Below are the code and all the weights of a small trained network. Each question names an input and a target symbol and asks about switching units off, where a switched-off unit gives its printed mean instead of its output.

import numpy as np


def w(rows, s, z=0):
    codes = np.array(rows[::2]) - 128.0
    scale = np.full(codes.shape[1], s)
    scale[-1] = z or s
    return codes * scale


def norm(h):
    return h / np.sqrt((h * h).mean(-1, keepdims=True) + 1e-5)


def softmax(a):
    e = np.exp(a - a.max(-1, keepdims=True))
    return e / e.sum(-1, keepdims=True)


def log_softmax(a):
    a = a - a.max(-1, keepdims=True)
    return a - np.log(np.exp(a).sum(-1, keepdims=True))


def net(x, mask):
    ids = ['δζηξσω'.index(c) for c in x.split()]
    T = len(ids)
    res = E[ids] + P[:T]
    u = 0
    for l in range(3):
        r = norm(res)
        for j in range(2):
            rows = slice(4 * j, 4 * j + 4)
            q, k, v = (r @ M[l][rows].T for M in (Q, K, V))
            z = softmax(np.where(np.tri(T) > 0, q @ k.T / 4**0.5, -1e9)) @ v
            o = O[l][rows]
            res = res + np.where(mask[u + j], z, o[:, -1]) @ o[:, :-1]
        u += 2
    return log_softmax(norm(res)[-1] @ U[:, :-1].T + U[:, -1])


Q, K, V, O = {}, {}, {}, {}
E = w([
[174,252,102,78],'δ',
[133,129,157,156],'ζ',
[140,120,129,155],'η',
[159,130,166,140],'ξ',
[160,102,171,124],'σ',
[115,128,140,157],'ω',
],0.025)
P = w([
[107,131,4,5],'0',
[65,179,106,191],'1',
[133,187,155,168],'2',
[143,196,146,193],'3',
[169,177,116,199],'4',
[171,145,124,184],'5',
[149,145,114,175],'6',
[50,176,121,118],'7',
[95,147,107,136],'8',
[74,166,99,107],'9',
[92,147,58,137],'10',
[141,137,68,119],'11',
[135,109,12,182],'12',
],0.0042)
Q[0] = w([
[146,155,154,116],'L0H0',
[176,138,103,123],'L0H0',
[176,108,166,153],'L0H0',
[123,151,135,171],'L0H0',
[128,145,83,167],'L0H1',
[116,122,98,120],'L0H1',
[147,169,111,105],'L0H1',
[149,164,175,253],'L0H1',
],0.015)
K[0] = w([
[165,174,129,123],'L0H0',
[119,68,106,129],'L0H0',
[163,112,94,70],'L0H0',
[119,151,63,148],'L0H0',
[159,178,83,166],'L0H1',
[135,169,173,127],'L0H1',
[112,123,108,208],'L0H1',
[122,160,4,35],'L0H1',
],0.014)
V[0] = w([
[117,81,115,100],'L0H0',
[142,93,89,131],'L0H0',
[208,195,86,67],'L0H0',
[109,154,176,92],'L0H0',
[129,253,146,157],'L0H1',
[92,148,124,155],'L0H1',
[85,142,63,68],'L0H1',
[162,98,151,186],'L0H1',
],0.011)
O[0] = w([
[125,95,172,95,37],'L0H0',
[67,143,245,107,102],'L0H0',
[18,227,47,182,182],'L0H0',
[110,134,57,67,109],'L0H0',
[1,134,148,144,244],'L0H1',
[94,100,116,57,59],'L0H1',
[89,148,162,36,3],'L0H1',
[113,72,100,169,201],'L0H1',
],0.0069,0.0027)
Q[1] = w([
[171,193,102,64],'L1H0',
[59,49,221,122],'L1H0',
[163,239,39,111],'L1H0',
[155,91,133,184],'L1H0',
[192,228,174,139],'L1H1',
[129,108,207,163],'L1H1',
[162,155,147,3],'L1H1',
[125,41,181,33],'L1H1',
],0.012)
K[1] = w([
[222,4,247,143],'L1H0',
[150,175,45,63],'L1H0',
[174,42,156,192],'L1H0',
[168,170,77,117],'L1H0',
[52,209,2,43],'L1H1',
[151,188,129,146],'L1H1',
[32,169,134,144],'L1H1',
[35,95,171,251],'L1H1',
],0.0091)
V[1] = w([
[138,187,254,186],'L1H0',
[20,45,114,27],'L1H0',
[134,37,163,74],'L1H0',
[139,93,157,123],'L1H0',
[81,216,130,159],'L1H1',
[208,182,96,48],'L1H1',
[82,54,128,113],'L1H1',
[191,152,20,160],'L1H1',
],0.0087)
O[1] = w([
[1,61,119,53,198],'L1H0',
[109,161,22,160,1],'L1H0',
[117,63,26,121,83],'L1H0',
[134,106,112,117,126],'L1H0',
[61,129,132,234,122],'L1H1',
[68,208,79,63,159],'L1H1',
[187,129,102,141,74],'L1H1',
[125,230,130,113,180],'L1H1',
],0.0089,0.0088)
Q[2] = w([
[95,46,94,174],'L2H0',
[34,99,36,111],'L2H0',
[166,111,175,118],'L2H0',
[98,74,156,197],'L2H0',
[106,177,33,71],'L2H1',
[149,6,176,199],'L2H1',
[136,154,181,100],'L2H1',
[88,120,94,125],'L2H1',
],0.013)
K[2] = w([
[102,155,254,197],'L2H0',
[11,204,126,171],'L2H0',
[132,106,135,102],'L2H0',
[60,73,179,130],'L2H0',
[92,68,159,171],'L2H1',
[178,211,104,93],'L2H1',
[113,130,99,71],'L2H1',
[146,107,136,137],'L2H1',
],0.016)
V[2] = w([
[133,77,153,154],'L2H0',
[156,90,124,86],'L2H0',
[70,189,207,111],'L2H0',
[141,123,61,65],'L2H0',
[90,66,141,181],'L2H1',
[154,159,115,135],'L2H1',
[127,172,160,166],'L2H1',
[159,53,109,247],'L2H1',
],0.012)
O[2] = w([
[71,139,147,197,144],'L2H0',
[101,99,113,203,172],'L2H0',
[120,154,159,6,209],'L2H0',
[157,62,99,182,107],'L2H0',
[51,173,191,175,89],'L2H1',
[175,142,104,125,113],'L2H1',
[202,94,172,116,140],'L2H1',
[91,214,94,255,2],'L2H1',
],0.0087,0.0051)
U = w([
[250,111,155,31,152],'δ',
[203,229,254,124,22],'ζ',
[203,221,167,207,171],'η',
[110,233,116,67,238],'ξ',
[31,96,230,92,4],'σ',
[101,98,51,124,215],'ω',
],0.0077,0.0026)

Each question gives the input, a string of symbols that net reads in full, and the target symbol t.
The units are the heads (4 rows each of Q, K, V and O). Each row of codes is followed by its name. A weight is (code - 128) times the scale printed after its matrix; where a second scale follows, it is the last column's (O and U).
mask holds one flag per head, layer by layer. A switched-off head (its flag False) gives its mean, the last column of its rows in O, instead of its output. The means were averaged over made-up inputs and are rounded, as every weight is.
A unit's drop is (log p(t) with every unit on - log p(t) with that unit switched off) / (log p(t) with every unit on - log p(t) with every unit switched off).
The circuit of an input: a set's keep is (log p(t) with only the set's units on - log p(t) with every unit switched off) / (log p(t) with every unit on - log p(t) with every unit switched off). Starting from all 6 units, units are removed one at a time, each time the one whose removal leaves the highest keep (on an exact tie, the one counted first), for as long as the keep stays at least 0.8.
units of the circuit, in order: the units of the circuit, biggest drop first
unit that matters most: the unit with the biggest drop
which heads matter: for each layer, one digit per head in row order, 1 if its drop is at least 0.15 and else 0, layers parted by /
drop of u: that unit's drop, to one decimal
input ζ σ σ, target η: units of the circuit, in order -> [L0H1; L2H1]
input ω η ξ ω σ σ ω ω σ η σ σ σ, target ω: which heads matter -> 11 / 10 / 00
input δ σ σ σ σ ω η, target ξ: unit that matters most -> L2H0
input ξ ζ η ξ σ σ η σ ξ σ σ, target ζ: units of the circuit, in order -> [L0H0; L1H0]
input σ δ η, target ξ: which heads matter -> 11 / 00 / 00
input σ σ ω, target δ: units of the circuit, in order -> [L0H1; L1H1; L2H1]
input σ ξ σ σ δ δ δ ω η ζ η ξ, target ξ: which heads matter -> 10 / 00 / 00
input ω σ η σ ζ, target ω: units of the circuit, in order -> [L1H0; L0H0; L0H1; L2H0]
input ξ σ σ σ σ σ σ σ σ ξ σ ω ζ, target ζ: which heads matter -> 10 / 10 / 00
input δ ω η σ σ σ η σ ω σ σ σ ζ, target ξ: units of the circuit, in order -> [L0H1; L1H0]
input σ σ σ σ δ σ ω, target ξ: which heads matter -> 10 / 00 / 00
input σ ζ ω σ σ σ σ ζ, target δ: which heads matter -> 01 / 01 / 00
input ζ η ζ η σ, target η: units of the circuit, in order -> [L0H1; L2H1; L1H0]
input σ δ η ζ δ η σ σ ω ω σ ω, target δ: which heads matter -> 11 / 01 / 11
input δ σ ζ σ σ ζ ξ δ σ, target ξ: units of the circuit, in order -> [L0H0; L1H1]
input ζ ω η σ ω ω ζ σ η η ζ, target η: which heads matter -> 01 / 00 / 01
input σ δ δ η σ η ω, target ξ: unit that matters most -> L0H1
input σ σ ω σ σ ξ, target δ: drop of L2H1 -> 0.2
input σ σ ζ η σ σ ω σ ω ζ, target δ: drop of L0H1 -> 1.7
input ξ σ η η σ σ η η ζ σ η, target ζ: drop of L0H0 -> 0.2
input δ σ η σ σ ζ ζ, target ξ: unit that matters most -> L0H0
